Below is a small trained network, with its code and all its weights. Each question gives an input and a class and asks what happens when units are switched off, that is, made to give their printed mean instead of their output.

import numpy as np


def w(rows, s, z=0):
    codes = np.array(rows[::2]) - 128.0
    scale = np.full(codes.shape[1], s)
    scale[-1] = z or s
    return codes * scale


def f(y):
    return y / 2 * (1 + np.tanh(0.7978845608 * (y + 0.044715 * y**3)))


def log_softmax(a):
    a = a - a.max(-1, keepdims=True)
    return a - np.log(np.exp(a).sum(-1, keepdims=True))


def net(x, mask):
    res = np.array(x, float).reshape(1, 5) / 4 @ E
    y = f(res @ A[0][:, :-1].T + A[0][:, -1])
    res = res + np.where(mask, y, B[0][:, -1]) @ B[0][:, :-1]
    return log_softmax(res[-1] @ U[:, :-1].T + U[:, -1])


A, B = {}, {}
E = w([
[245,207,217],'x0',
[127,129,130],'x1',
[218,54,23],'x2',
[128,129,129],'x3',
[109,218,3],'x4',
],0.0064)
A[0] = w([
[132,83,167,79],'N0',
[160,158,151,152],'N1',
[213,86,93,89],'N2',
[218,157,147,97],'N3',
[69,80,111,122],'N4',
[192,66,96,155],'N5',
[52,125,178,155],'N6',
[91,246,202,230],'N7',
[194,96,56,82],'N8',
[103,191,76,92],'N9',
[187,75,105,155],'N10',
[106,204,86,91],'N11',
[61,76,112,78],'N12',
[85,90,109,114],'N13',
[125,80,167,66],'N14',
[164,159,148,66],'N15',
[97,193,91,98],'N16',
[80,95,106,60],'N17',
[55,93,128,155],'N18',
[94,182,178,74],'N19',
[80,179,153,91],'N20',
[133,180,71,95],'N21',
[164,180,159,82],'N22',
[69,159,164,79],'N23',
[95,59,203,64],'N24',
[110,189,86,90],'N25',
[151,119,117,190],'N26',
[135,61,202,59],'N27',
[79,68,101,122],'N28',
[137,179,74,67],'N29',
[126,30,177,7],'N30',
[191,163,208,255],'N31',
[224,138,156,157],'N32',
[180,99,85,97],'N33',
[83,158,167,28],'N34',
],0.012,0.0027)
B[0] = w([
[194,114,148,146],'N0',
[131,169,79,166],'N1',
[48,137,198,190],'N2',
[129,231,82,204],'N3',
[182,248,68,165],'N4',
[37,151,187,193],'N5',
[89,105,114,168],'N6',
[71,92,119,241],'N7',
[38,121,246,197],'N8',
[216,80,203,171],'N9',
[57,120,177,182],'N10',
[197,87,196,169],'N11',
[195,231,114,165],'N12',
[153,253,103,153],'N13',
[213,99,164,144],'N14',
[158,197,96,152],'N15',
[172,83,180,163],'N16',
[154,191,121,149],'N17',
[133,187,91,165],'N18',
[61,152,142,165],'N19',
[83,114,193,153],'N20',
[174,82,161,170],'N21',
[162,201,90,173],'N22',
[42,128,188,152],'N23',
[198,104,143,173],'N24',
[179,78,193,161],'N25',
[89,111,120,150],'N26',
[155,81,164,178],'N27',
[145,223,104,172],'N28',
[179,90,202,163],'N29',
[198,123,193,165],'N30',
[135,138,55,254],'N31',
[113,177,86,219],'N32',
[44,138,188,170],'N33',
[91,148,182,142],'N34',
],0.0058,0.0082)
U = w([
[110,115,88,247],'0',
[2,143,181,62],'1',
[177,252,67,65],'2',
[252,50,179,80],'3',
],0.0083,0.012)

Each question gives the input, the list of numbers given to net, and the class t.
The units are the neurons (one row each of A and B). Each row of codes is followed by its name. A weight is (code - 128) times the scale printed after its matrix; where a second scale follows, it is the last column's (A, B and U).
mask holds one flag per neuron, in row order. A switched-off neuron (its flag False) gives its mean, the last column of its row in B, instead of its output. The means were averaged over made-up inputs and are rounded, as every weight is.
A unit's drop is (log p(t) with every unit on - log p(t) with that unit switched off) / (log p(t) with every unit on - log p(t) with every unit switched off).
The circuit of an input: a set's keep is (log p(t) with only the set's units on - log p(t) with every unit switched off) / (log p(t) with every unit on - log p(t) with every unit switched off). Starting from the 12 units with the biggest drops (on a tie, the unit counted first), units are removed one at a time, each time the one whose removal leaves the highest keep (on an exact tie, the one counted first), for as long as the keep stays at least 0.8.
units of the circuit, in order: the units of the circuit, biggest drop first
top k neurons: the k neurons with the biggest drops, biggest first
drop when u is switched off: that unit's drop, to one decimal
input [-8,6,-6,7,6], class 2: units of the circuit, in order => (N4; N12)
input [4,-7,4,2,3], class 1: top 2 neurons => (N8; N2)
input [7,-2,6,5,-4], class 2: units of the circuit, in order => (N3)
input [7,4,-2,-3,-7], class 2: units of the circuit, in order => (N3; N31)
input [-6,-6,8,-1,8], class 1: units of the circuit, in order => (N8; N33)
input [-6,-4,-4,1,-7], class 3: units of the circuit, in order => (N24; N30)
input [-8,-2,8,-6,8], class 1: top 3 neurons => (N8; N33; N5)
input [8,7,5,0,-3], class 2: drop when N31 is switched off => 0.1
input [-6,7,-1,0,-5], class 2: drop when N12 is switched off => 0.1
input [4,-1,7,-2,-6], class 1: drop when N2 is switched off => 0.2
input [0,-6,-3,-2,-5], class 3: drop when N1 is switched off => 0.0
